Below is a small trained network, with its code and all its weights. Each question gives an input and a target symbol and asks what happens when units are switched off, that is, made to give their printed mean instead of their output.

import numpy as np


def w(rows, s, z=0):
    codes = np.array(rows[::2]) - 128.0
    scale = np.full(codes.shape[1], s)
    scale[-1] = z or s
    return codes * scale


def f(y):
    return np.maximum(y, 0)


def softmax(a):
    e = np.exp(a - a.max(-1, keepdims=True))
    return e / e.sum(-1, keepdims=True)


def log_softmax(a):
    a = a - a.max(-1, keepdims=True)
    return a - np.log(np.exp(a).sum(-1, keepdims=True))


def net(x, mask):
    ids = ['βεζηξπτω'.index(c) for c in x.split()]
    T = len(ids)
    res = E[ids] + P[:T]
    u = 0
    for l in range(2):
        q, k, v = (res @ M[l].T for M in (Q, K, V))
        z = softmax(np.where(np.tri(T) > 0, q @ k.T / 2**0.5, -1e9)) @ v
        res = res + np.where(mask[u], z, O[l][:, -1]) @ O[l][:, :-1]
        u += 1
        y = f(res @ A[l][:, :-1].T + A[l][:, -1])
        res = res + np.where(mask[u : u + 16], y, B[l][:, -1]) @ B[l][:, :-1]
        u += 16
    return log_softmax(res[-1] @ U[:, :-1].T + U[:, -1])


Q, K, V, O, A, B = {}, {}, {}, {}, {}, {}
E = w([
[182,62,124,129,252,131,108,109,147],'β',
[122,148,122,49,147,116,106,159,137],'ε',
[134,170,113,58,142,110,129,139,154],'ζ',
[117,121,194,89,90,90,109,101,167],'η',
[94,181,166,168,149,95,132,163,164],'ξ',
[77,97,106,127,71,71,146,153,97],'π',
[89,194,67,227,104,99,147,147,129],'τ',
[39,188,118,137,120,198,136,108,95],'ω',
],0.014)
P = w([
[222,228,94,102,22,155,37,164,229],'0',
[99,11,87,1,152,137,69,249,186],'1',
[110,58,93,93,138,149,47,181,185],'2',
[84,54,121,104,151,152,62,149,155],'3',
[86,67,126,123,168,146,92,128,145],'4',
[93,72,140,131,164,135,116,104,139],'5',
[91,95,152,124,164,127,126,106,114],'6',
[89,119,154,112,161,114,149,96,97],'7',
[116,141,162,127,151,101,163,103,81],'8',
[121,146,157,125,141,96,191,87,69],'9',
[134,153,163,141,143,98,220,90,53],'10',
[165,165,163,152,129,81,225,84,50],'11',
[173,175,166,143,130,63,225,87,27],'12',
],0.0072)
Q[0] = w([
[253,169,72,160,58,90,75,217,209],'0.h0',
[102,107,106,201,156,14,110,157,13],'0.h0',
],0.0027)
K[0] = w([
[51,148,137,134,123,159,182,150,166],'0.h0',
[129,119,66,126,117,59,176,107,4],'0.h0',
],0.0044)
V[0] = w([
[159,21,124,114,204,147,153,14,70],'0.h0',
[13,145,176,2,25,147,142,105,114],'0.h0',
],0.0054)
O[0] = w([
[166,197,135,226,118,16,52,99,2,175],'0.h0',
[194,54,196,86,82,187,178,195,72,3],'0.h0',
],0.0081,0.0019)
A[0] = w([
[54,130,112,177,104,137,108,167,129,157],'0.n0',
[41,111,119,73,123,90,137,90,151,166],'0.n1',
[182,174,131,72,157,197,154,128,158,124],'0.n2',
[106,109,89,148,102,111,170,148,68,123],'0.n3',
[103,254,119,187,114,77,152,88,73,88],'0.n4',
[120,104,139,182,136,67,138,85,116,140],'0.n5',
[143,76,160,112,102,225,230,198,180,3],'0.n6',
[112,168,196,129,144,116,195,149,148,185],'0.n7',
[196,126,160,104,71,139,155,129,127,95],'0.n8',
[148,115,120,157,159,134,171,74,62,111],'0.n9',
[125,141,153,123,124,108,108,154,121,132],'0.n10',
[196,82,154,107,153,109,107,145,87,154],'0.n11',
[80,168,162,87,135,191,147,125,85,164],'0.n12',
[116,149,95,169,83,175,145,120,152,126],'0.n13',
[80,97,161,92,113,207,152,184,201,96],'0.n14',
[142,148,154,193,128,91,138,105,97,129],'0.n15',
],0.008,0.0047)
B[0] = w([
[51,158,101,192,135,142,178,161,100,177],'0.n0',
[135,136,161,192,138,34,138,174,172,227],'0.n1',
[83,40,52,129,131,32,110,150,176,175],'0.n2',
[116,141,132,161,68,94,170,176,138,154],'0.n3',
[179,31,84,57,122,87,240,158,169,243],'0.n4',
[122,164,145,151,136,81,61,140,91,255],'0.n5',
[2,192,4,167,2,153,35,113,125,197],'0.n6',
[84,82,172,123,147,112,176,67,120,204],'0.n7',
[76,186,172,138,145,130,16,89,91,147],'0.n8',
[125,178,144,165,133,67,127,125,79,207],'0.n9',
[109,129,149,105,108,121,132,124,133,150],'0.n10',
[123,103,123,70,185,106,149,117,91,226],'0.n11',
[140,93,80,224,181,81,128,77,58,168],'0.n12',
[110,132,65,63,133,111,173,149,102,147],'0.n13',
[134,175,207,144,220,119,148,104,135,233],'0.n14',
[143,160,163,109,118,138,143,106,96,221],'0.n15',
],0.0061,0.005)
Q[1] = w([
[144,218,65,109,44,205,81,107,79],'1.h0',
[189,121,161,72,235,38,149,61,2],'1.h0',
],0.008)
K[1] = w([
[150,121,103,1,171,138,24,142,236],'1.h0',
[179,226,224,101,85,52,227,75,60],'1.h0',
],0.0065)
V[1] = w([
[140,157,87,123,255,178,124,60,112],'1.h0',
[145,72,229,93,147,99,12,73,219],'1.h0',
],0.0061)
O[1] = w([
[158,207,45,1,145,157,175,93,91,2],'1.h0',
[243,143,154,184,107,51,221,171,81,52],'1.h0',
],0.0073,0.0025)
A[1] = w([
[180,58,168,51,149,211,230,172,206,136],'1.n0',
[121,104,163,136,136,168,151,128,172,4],'1.n1',
[114,235,100,156,51,102,172,163,33,221],'1.n2',
[105,124,114,122,124,167,182,65,147,204],'1.n3',
[98,89,125,182,131,120,108,117,161,104],'1.n4',
[101,225,122,114,160,124,167,146,180,69],'1.n5',
[153,255,174,171,148,154,92,72,88,113],'1.n6',
[163,108,99,33,80,124,234,222,106,95],'1.n7',
[168,98,171,25,107,205,151,175,139,121],'1.n8',
[117,180,102,182,126,106,69,109,86,135],'1.n9',
[203,107,141,163,111,107,152,191,69,67],'1.n10',
[163,210,109,157,106,112,168,120,96,117],'1.n11',
[104,103,212,179,121,126,139,137,151,98],'1.n12',
[138,46,162,170,88,135,81,161,80,106],'1.n13',
[87,128,118,126,64,230,66,83,130,43],'1.n14',
[195,122,53,72,133,144,170,129,74,120],'1.n15',
],0.0083,0.0042)
B[1] = w([
[121,215,254,114,76,189,220,76,120,152],'1.n0',
[141,103,54,104,114,149,89,144,115,136],'1.n1',
[61,165,128,127,171,160,65,167,209,216],'1.n2',
[102,66,124,158,152,136,86,128,126,174],'1.n3',
[183,153,94,89,126,132,105,165,147,250],'1.n4',
[157,94,158,126,92,147,149,76,57,188],'1.n5',
[81,201,180,46,26,198,201,53,104,201],'1.n6',
[108,59,97,31,45,174,111,230,133,147],'1.n7',
[91,154,163,73,86,212,93,97,24,131],'1.n8',
[108,156,176,92,77,186,183,136,167,228],'1.n9',
[91,29,157,145,26,173,75,123,136,201],'1.n10',
[97,90,113,149,29,165,83,89,149,188],'1.n11',
[170,122,49,150,149,123,91,101,86,253],'1.n12',
[150,131,104,117,174,168,138,38,52,199],'1.n13',
[213,116,151,150,136,61,190,180,132,155],'1.n14',
[171,111,25,154,113,103,89,159,124,191],'1.n15',
],0.0072,0.0058)
U = w([
[170,59,40,187,209,66,70,150,100,148],'β',
[167,209,201,144,196,70,253,149,162,226],'ε',
[135,46,179,147,56,131,163,112,130,145],'ζ',
[142,158,119,85,115,150,109,186,79,14],'η',
[151,130,111,87,121,133,155,147,120,24],'ξ',
[50,179,194,94,88,199,114,70,59,130],'π',
[73,142,124,151,124,107,60,176,229,231],'τ',
[184,169,62,133,88,164,133,81,151,1],'ω',
],0.0063,0.0029)

Each question gives the input, a string of symbols that net reads in full, and the target symbol t.
The units are the heads (2 rows each of Q, K, V and O) and the neurons (one row each of A and B). Each row of codes is followed by its name. A weight is (code - 128) times the scale printed after its matrix; where a second scale follows, it is the last column's (O, A, B and U).
mask holds one flag per unit, layer by layer, with each layer's heads first. A switched-off unit (its flag False) gives its mean, the last column of its rows in O or B, instead of its output. The means were averaged over made-up inputs and are rounded, as every weight is.
A unit's drop is (log p(t) with every unit on - log p(t) with that unit switched off) / (log p(t) with every unit on - log p(t) with every unit switched off).
The circuit of an input: a set's keep is (log p(t) with only the set's units on - log p(t) with every unit switched off) / (log p(t) with every unit on - log p(t) with every unit switched off). Starting from the 12 units with the biggest drops (on a tie, the unit counted first), units are removed one at a time, each time the one whose removal leaves the highest keep (on an exact tie, the one counted first), for as long as the keep stays at least 0.8.
units of the circuit, in order: the units of the circuit, biggest drop first
k most important neurons: the k neurons with the biggest drops, biggest first
top k neurons in layer l: the k neurons of layer l with the biggest drops, biggest first
input η β β β β β β, target π: units of the circuit, in order -> (0.h0 1.n6)
input β π ξ π η, target β: top 2 neurons in layer 0 -> (0.n1 0.n4)
input ζ π η ξ ζ η β η, target ζ: units of the circuit, in order -> (1.h0 1.n10 0.h0)
input β ξ ω β ξ η β π τ, target τ: units of the circuit, in order -> (1.n2)
input ω η ε β ε η η, target ζ: units of the circuit, in order -> (0.h0 1.h0 1.n10)
input τ τ β π η η η ξ ξ π ξ, target β: top 3 neurons in layer 1 -> (1.n12 1.n6 1.n9)
input ω β η, target π: top 2 neurons in layer 0 -> (0.n14 0.n12)
input β ζ ω ξ β ε β η π, target β: 2 most important neurons -> (1.n12 0.n6)
input η ξ ω β ε η β ε η ε, target ζ: 2 most important neurons -> (1.n10 0.n6)
input ε ξ β β β β ξ η ζ β β, target π: units of the circuit, in order -> (1.n6 0.h0 0.n9)
input η ω β β β π ζ, target β: units of the circuit, in order -> (0.n6 1.n6 1.n9)
input η β ε, target ζ: units of the circuit, in order -> (1.h0 1.n10 0.n6)
input β ξ η, target ε: units of the circuit, in order -> (0.h0 1.h0 0.n14 0.n6)
input ε η β ξ β β, target ε: top neuron in layer 0 -> (0.n4)
input β β β, target ω: 3 most important neurons -> (1.n15 1.n6 1.n11)
input π β η, target β: 4 most important neurons -> (1.n12 0.n4 0.n6 0.n1)
input β η β ζ β ξ β ω π ξ, target β: top 3 neurons in layer 1 -> (1.n6 1.n9 1.n12)
input ω β ξ β ω π, target τ: 2 most important neurons -> (0.n12 0.n0)
input η β η β β ζ ξ β η β τ η ζ, target τ: top 2 neurons in layer 0 -> (0.n4 0.n3)
input π β β β, target ω: top 2 neurons in layer 0 -> (0.n6 0.n2)
input β η ζ, target ζ: 3 most important neurons -> (0.n6 1.n10 1.n7)
input τ β β β τ η, target τ: most important neuron -> (0.n0)
input β ε ω η, target π: 2 most important neurons -> (1.n8 0.n6)
input β β β β η τ ξ β η ε ω η, target τ: 3 most important neurons -> (0.n4 0.n14 1.n6)
input η β β β β π π τ ξ ω, target τ: 2 most important neurons -> (0.n4 0.n14)
input β η β ω, target τ: 2 most important neurons -> (1.n2 0.n14)
input β π ξ η η ξ, target ε: 2 most important neurons -> (0.n6 0.n14)
input ξ β τ ξ η β β, target ζ: 2 most important neurons -> (1.n10 0.n4)
